array([563, 455, 808, 190, 731]) → 563

array([-880, -394, -458,  600, -997, -303]) → -458

array([-29, -41,  41, -19]) → -19

array([19, 53, 38, 82]) → 53

array([438, 831, 174, 430,  82]) → 430

array([[3835, 5537, 7585, 3029],
       [5930, 6126, 7816, 3558],
       [6347, 6146, 8072, 4763]]) → 3835

array([45, 87, 21, 42, 39]) → 42

array([178, 132, 153, 805]) → 178

array([[151, 142, 677, 115, 122,  61, 679],
       [378, 372, 878, 366, 369, 531, 958],
       [285, 286, 392, 307, 295, 124, 405]]) → 122
---
Q:
[[  27  278  150 -667  420   -7]
 [ 684  396  296 -548  216  794]]
A: 27, 794

Q:
[[131  79 225 149  61 121 162]
 [137  99 209 123  39 179 174]]
A: 131, 174

Q:
[[467 759 107 656]
 [986 120 942 303]]
A: 467, 303

Q:
[[398 587  36 333]
 [243 474 354 386]
 [357 413 824 703]]
A: 398, 703

Q:
[[-13  27 -13   5]
 [  9 -37  11  -4]
 [-20 -16 -23  -8]]
A: -13, -8

Q: [3 7 4 3 1]
A: 3, 1
---
Q:
 -9   -6   -5   14    0    6   -6   -2    3  -14   21
 14   -1   15   -5    8   -6   -9  -12   23   10    7
  5  -39    8  -22   -4   15    4   10  -17    7  -12
 10    8   13  -23   22   13    4  -18   19    4   17
-14  -13  -23   -6    5   -2   -9   -8   23    6   14
-40    1  -12  -12   22   23  -13   -7   -9    5  -19
  2    2   -3    3    0  -14    3   16  -10  -12   15
  0  -37  -10  -16    5   15   10  -10   -3   18   -2
 -6  -10  -17   16    9    8   -2   -8  -12   15    9
-33  -12   17   15    1   -4   27  -23   -8   13   30
-10    8   15  -19    9   -3   19  -12  -10  -19   -3
-21    5  -18  -20   -4   14   14    0    2   17   -3
A: 21

Q:
 18   -3  -10   17  -11   -9    0    2  -29   28    7   11   17  -12   -2
  7    4   20   -1  -18   16   23    1    2   -3  -10   19   -1  -20   -4
 15  -15  -18   -4  -18  -20  -14    6  -27   15   -7   -7   -4  -12   -7
  5    1   22   -7  -19   16   23    2    4   -7  -13   15   -7  -19   -7
 18    4   -2   20  -10   -1   10    2  -22   26    8   17   20  -13   -2
 18  -12  -17    4  -17  -20  -13    5  -30   21   -3   -4    4  -12   -5
 17    3   -2   20  -12    0   10    1  -23   26    8   18   20  -13   -1
  4   -1   22   -9  -21   14   20    1    4   -9  -16   14   -9  -19   -6
A: -2

Q:
306  535  663  438  825  336  684
604  690  705  713  598  623  513
695  243  491  715  404  690  328
273  525  483  313  689  540  571
586  328  716  613  649  417  516
363  583  355  430  565  616  585
269  527  374  285  647  546  619
739  588  535  590  442  712  607
487  420  634  485  735  295  675
473  447  574  528  573  687  490
A: 684

Q:
-490  -523   -11   390   493    12   322   410   519    14   -45  -474    18
  67   196  -500   255  -402    73   396    35  -491  -458   392  -310   122
 526  -254  -302   519  -475    87   264   -21  -259  -293  -125  -323   471
 458  -386  -498  -308   410   216  -423   500   226  -245   354  -477  -415
-154  -368   341   297   369  -323   163   113    58   -29    82   -79   274
-190  -503  -303   275    32  -184   114   480  -273    94  -299  -539     3
  97  -471   -94  -136   409  -551   395   200  -182   392  -470   375  -183
A: 18

Q:
54  66  45  57  69  66  54  54  52  51  46  60
75  50  35  46  46  33  54  46  61  37  52  31
58  44  50  48  47  55  63  52  51  47  42  50
86  60  31  44  59  40  41  75  73  46  70  32
48  56  47  42  54  55  40  52  43  51  55  43
50  37  74  40  65  75  73  29  32  42  54  60
47  65  50  68  19  40  62  62  46  72  39  31
62  24  36  50  80  35  31  38  52  54  51  48
A: 60

Q:
4  5  5  3  3  6  3  2  2  7  5
3  1  1  5  8  6  5  3  6  4  4
7  7  7  3  4  5  4  3  4  1  1
6  6  6  4  4  2  5  3  4  8  6
6  6  6  1  3  5  4  6  2  4  4
4  2  3  6  7  5  4  6  7  1  3
5  7  6  3  2  6  3  3  2  5  4
2  2  1  6  6  5  4  3  6  5  5
5  4  4  2  6  4  5  5  3  5  5
6  7  7  4  3  5  4  3  3  4  3
6  6  6  3  4  3  5  5  3  6  5
A: 5
---
[-0.87  8.25 -0.64  2.72] Answer: 8.25
[ 7.85 -5.20  4.54  5.44] Answer: -5.20
[0.86 7.48 4.90 1.02] Answer: 7.48
[ 0.78 -4.82 -1.02  5.99] Answer: -4.82
[-0.12  0.65  3.49 -6.69] Answer: 0.65
[ 2.46  0.42  6.31 -0.46] Answer: 0.42
[-5.86 -5.94 -5.76 -0.30] Answer: -5.94
[ 8.11  0.12 -5.21 -5.79] Answer: 0.12
[ 3.98  4.57  6.66 -5.34] Answer: 4.57
[-2.27 -7.82  6.92  3.47] Answer: -7.82
---
Q:
[[553, 546, 500, 567, 567, 599],
 [739, 487, 400, 196, 464, 722],
 [492, 517, 527, 408, 298, 813]]
A: 553, 813

Q: [210, 222, 241, 35]
A: 210, 35

Q: [7965, 4349, 6231, 1279]
A: 7965, 1279

Q: [3, 2, 2, 1, 7, 4, 4]
A: 3, 4

Q: [-22, -30, 28, -19]
A: -22, -19

Q:
[[46, 27, 37, 83, 68, 22, 18],
 [50, 54, 56, 52, 54, 54, 54],
 [57, 55, 54, 48, 55, 51, 54]]
A: 46, 54

Q:
[[49, 52, 51, 48, 52, 51],
 [81, 44, 40, 35, 55, 48],
 [11, 92, 59, 84, 76, 19]]
A: 49, 19

Q: [7, 1, 3, 5]
A: 7, 5

Q: [31, 194, 57, 105]
A: 31, 105
---
[ 2.11  3.12 -5.94 -1.23  4.64] out -5.94
[-1.92 -0.93 -4.57  6.33  3.04  0.83 -2.10] out 3.04
[-0.58  2.19  1.72  4.62  6.05 -1.92] out 4.62
[ 2.19 -7.12  0.69 -0.56 -0.32] out 0.69
[-1.71 -2.59  3.75 -6.62 -3.86 -4.32] out -6.62
[ 4.06  1.55 -3.63  4.78 -6.81 -4.58] out 4.78
[ 2.98 -1.32 -2.33  0.50  5.93  4.42] out 0.50
---
[[-2.50 -2.75 -0.98  5.70  5.00]
 [-1.74 -3.23 -1.34  6.08  5.33]
 [ 0.56 -6.22 -2.46  4.72  2.34]] ans = 4.72

[[ 2.91 -4.40 -3.56  0.02 -7.49 -5.88  6.93]
 [ 2.51  3.47 -0.04 -1.74 -3.89 -5.16 -1.58]
 [-0.05 -0.98  0.06  7.73 -0.06  0.36 -0.04]] ans = 0.36

[[-0.26  7.91  0.85 -1.03 -1.08]
 [-1.00  1.30  3.87  4.66 -5.01]
 [-3.26  1.98 -7.14  0.71  1.58]] ans = 0.71

[[-1.32 -2.45 -1.38 -5.99 -0.48  2.39 -0.69]
 [ 3.41 -4.56 -1.08 -0.25 -0.21  1.15  4.78]
 [ 1.83 -0.12  0.26 -3.61 -3.60  1.79  0.98]] ans = 1.79

[[ 0.02  5.84  2.88  0.71]
 [-3.45  0.13  3.14  4.16]
 [-0.91  4.52  3.15  1.98]] ans = 3.15

[[-4.76  3.40 -0.32  2.06  6.72]
 [-4.04 -4.22 -0.68  0.99  1.65]
 [ 0.60  0.23  1.94  0.80 -7.25]] ans = 0.80
